[[  6   9  -2   4 -18   5 -13   2   4   5   0]
 [  3  -1  -9  -4   4 -20   3   0 -10  -2   9]
 [ -2   3  -1   5 -14  14  -5  -8   3   4  13]
 [ -9  18  19  12  -7  -4  -3 -10   7  -6  -7]
 [-10   2   8  -4   6  -5   1  12  10 -13  -7]
 [ -3  19  11  -1 -24   5 -14 -20  11  -7  -2]
 [  2  10   0  -5 -16  -6 -28 -14   0   2  -7]]
:
[[  5   0   6   9  -2   4 -18   5 -13   2   4]
 [ -2   9   3  -1  -9  -4   4 -20   3   0 -10]
 [  4  13  -2   3  -1   5 -14  14  -5  -8   3]
 [ -6  -7  -9  18  19  12  -7  -4  -3 -10   7]
 [-13  -7 -10   2   8  -4   6  -5   1  12  10]
 [ -7  -2  -3  19  11  -1 -24   5 -14 -20  11]
 [  2  -7   2  10   0  -5 -16  -6 -28 -14   0]]

[[ 10  10  20]
 [ 24  34   0]
 [-11  19 -15]]
:
[[ 10  20  10]
 [ 34   0  24]
 [ 19 -15 -11]]

[[ 17   6  -3  -3  -3  10   1]
 [  0   6   1   4  31  -6   3]
 [-14   6  10   9   0  10 -17]
 [ -6 -15  -7   5  23  -2  11]
 [-14  -7   7  -4  -3  11 -18]
 [  4   7   6 -25   1   0   5]
 [  2  12   6 -26  -2   3   8]
 [  3   2  17   8  16 -11   9]
 [ -7  15   0  15  -6  10   1]
 [  7  -4   4   5  -9 -25  -6]]
:
[[ 10   1  17   6  -3  -3  -3]
 [ -6   3   0   6   1   4  31]
 [ 10 -17 -14   6  10   9   0]
 [ -2  11  -6 -15  -7   5  23]
 [ 11 -18 -14  -7   7  -4  -3]
 [  0   5   4   7   6 -25   1]
 [  3   8   2  12   6 -26  -2]
 [-11   9   3   2  17   8  16]
 [ 10   1  -7  15   0  15  -6]
 [-25  -6   7  -4   4   5  -9]]

[[ -3 -26  -9  -9]
 [-15  -5 -17   5]
 [  6   5   8  -1]
 [  3  12   6   4]
 [  6   6   8  -1]
 [-14   3 -13  10]
 [  6   7   8   0]
 [ 23  -7  19 -19]]
:
[[ -9  -9  -3 -26]
 [-17   5 -15  -5]
 [  8  -1   6   5]
 [  6   4   3  12]
 [  8  -1   6   6]
 [-13  10 -14   3]
 [  8   0   6   7]
 [ 19 -19  23  -7]]

[[-30  22   2   6  14  -2]
 [  6  11 -13   3   6  -3]]
:
[[ 14  -2 -30  22   2   6]
 [  6  -3   6  11 -13   3]]

[[-10   1   7   6  -2   1  -2]
 [ -5  -2   4   3   2   9   1]
 [  7   2 -14  12  15   7  17]
 [-12   0   6   0  -3  -3  -2]
 [ 18  11 -24  20  20   7  28]
 [  8   8 -18  23  23   5  28]
 [-10   3   3  -3   4   4 -11]
 [  2  -4   1   2 -10  -3   3]
 [ -6  -2   8   1  -7   2  -2]
 [  9   9 -19  11  26   8  18]
 [ 12  15 -23  18  23   3  20]]
:
[[  1  -2 -10   1   7   6  -2]
 [  9   1  -5  -2   4   3   2]
 [  7  17   7   2 -14  12  15]
 [ -3  -2 -12   0   6   0  -3]
 [  7  28  18  11 -24  20  20]
 [  5  28   8   8 -18  23  23]
 [  4 -11 -10   3   3  -3   4]
 [ -3   3   2  -4   1   2 -10]
 [  2  -2  -6  -2   8   1  -7]
 [  8  18   9   9 -19  11  26]
 [  3  20  12  15 -23  18  23]]

[[ 15  10  -1  35 -20  -7  29  10  28  -8 -11 -16   9  11  13]
 [ -1 -26   5   9 -12  -5   2  13   2 -35  -9 -18 -11  28   0]
 [  7  14  17 -13  11 -22   9  28  14  -8 -11 -16   8 -18  14]]
:
[[ 11  13  15  10  -1  35 -20  -7  29  10  28  -8 -11 -16   9]
 [ 28   0  -1 -26   5   9 -12  -5   2  13   2 -35  -9 -18 -11]
 [-18  14   7  14  17 -13  11 -22   9  28  14  -8 -11 -16   8]]

[[-20  12  -3 -11   5  -4]
 [  8   3   0 -18  -6  -9]
 [ 14   3  -7  26  17  21]
 [ 17 -28  13   4   0  -6]
 [  2   3   3  -1  -1   7]
 [ 11   3   3   7   3   1]]
:
[[  5  -4 -20  12  -3 -11]
 [ -6  -9   8   3   0 -18]
 [ 17  21  14   3  -7  26]
 [  0  -6  17 -28  13   4]
 [ -1   7   2   3   3  -1]
 [  3   1  11   3   3   7]]
---
[[-18   8  22   9]
 [ -2  16 -12  21]
 [ -5  22   4  10]
 [ 10 -35  24 -11]
 [ 16 -34  17   0]]
:
[  9 -12  22  10]

[[ -9  -4  -8 -17]
 [  3 -26  -4  -6]
 [ -5   4  -6  28]]
:
[-17  -4   4]

[[ 1  3  7  7  6]
 [ 2  2  3 31  4]
 [ 6 17 12  2  5]
 [21 22 10  2  6]
 [ 5  8  4 23  0]]
:
[ 6 31 12 22  5]

[[-27  25  15   9  36]
 [ -2   5  -5   1  -3]
 [-18  28  27   3  32]
 [ -2  -6  18   3  -6]
 [-13  26  14   4  25]]
:
[ 36   1  27  -6 -13]

[[ -1  -1]
 [-10 -28]]
:
[ -1 -10]

[[  1  -2]
 [  7 -24]
 [ -8  -3]
 [ 19  -4]
 [ 11 -26]]
:
[-2  7]
---
[[ 21  17 -26 -26  -3   0   6  -1   1  12   8 -20   3  36 -27]
 [-27  21  15   3   1  -8   9 -22 -22 -28   0 -14  20   5  28]
 [ 21 -23  25  21 -16 -20   5   6 -36   0  13 -22   7  12  20]]
:
[[-27  21  15   3   1  -8   9 -22 -22 -28   0 -14  20   5  28]
 [ 21  17 -26 -26  -3   0   6  -1   1  12   8 -20   3  36 -27]
 [ 21 -23  25  21 -16 -20   5   6 -36   0  13 -22   7  12  20]]

[[-22 -19  -2]
 [ -6  14 -22]
 [ 30   5  -2]
 [  0  28  -7]]
:
[[  0  28  -7]
 [ -6  14 -22]
 [ 30   5  -2]
 [-22 -19  -2]]

[[  2  14   5]
 [  3 -14  -2]
 [ -8 -34 -17]
 [  3  16  -9]
 [  0   8  -5]
 [ 22 -12   9]
 [-22 -16   2]
 [ 14   9   3]
 [  8  24   8]
 [ 23   4  26]]
:
[[  8  24   8]
 [  3  16  -9]
 [  2  14   5]
 [ 14   9   3]
 [  0   8  -5]
 [ 23   4  26]
 [ 22 -12   9]
 [  3 -14  -2]
 [-22 -16   2]
 [ -8 -34 -17]]

[[-12   8  -3   3   0   1]
 [ -2  -7  -3  -3  -8  -5]
 [ 18  29   6   3   3   5]
 [ 13  -5   5   0   2  -5]]
:
[[ 18  29   6   3   3   5]
 [-12   8  -3   3   0   1]
 [ 13  -5   5   0   2  -5]
 [ -2  -7  -3  -3  -8  -5]]

[[-17 -11   2]
 [ 22  11  12]
 [ 17   3  -3]
 [-13  -9 -12]
 [ 29  -8   1]]
:
[[ 22  11  12]
 [ 17   3  -3]
 [ 29  -8   1]
 [-13  -9 -12]
 [-17 -11   2]]

[[-12  28  28  28]
 [ 20  -9  15  -2]
 [  7 -22  -9  18]
 [-13  30  21 -31]]
:
[[-13  30  21 -31]
 [-12  28  28  28]
 [ 20  -9  15  -2]
 [  7 -22  -9  18]]

[[  9   7  -7   3  -1  -2   2   2   2   7   6   2]
 [ 22   6 -19   0 -10  -2   3   5   3  13  12  10]
 [ 19  -6 -12   4 -16  -1   2   1  -4   5  17  22]
 [  8  -4 -17 -27  -5   8  -2   7  10  10 -17 -12]
 [  6   8  -7   0   1  -2   1   3   4   7   2  -3]
 [ 10   5 -10  -2  -3   0   1   3   3   8   3   1]]
:
[[  6   8  -7   0   1  -2   1   3   4   7   2  -3]
 [  9   7  -7   3  -1  -2   2   2   2   7   6   2]
 [ 22   6 -19   0 -10  -2   3   5   3  13  12  10]
 [ 10   5 -10  -2  -3   0   1   3   3   8   3   1]
 [  8  -4 -17 -27  -5   8  -2   7  10  10 -17 -12]
 [ 19  -6 -12   4 -16  -1   2   1  -4   5  17  22]]

[[-10 -10  -7   9  -8   7  16]
 [  6  13  10  -4  -4 -10 -16]
 [ 11   7   6  34 -10  -4   0]
 [  2  -8 -20 -30 -10   2  32]
 [-11  26  11  -8   0  13 -13]
 [  9  -3   8 -13 -22   4  12]
 [  9  25  24 -18   6   7 -29]
 [ -1   2  11  14  -9   2   3]]
:
[[-11  26  11  -8   0  13 -13]
 [  9  25  24 -18   6   7 -29]
 [  6  13  10  -4  -4 -10 -16]
 [ 11   7   6  34 -10  -4   0]
 [ -1   2  11  14  -9   2   3]
 [  9  -3   8 -13 -22   4  12]
 [  2  -8 -20 -30 -10   2  32]
 [-10 -10  -7   9  -8   7  16]]
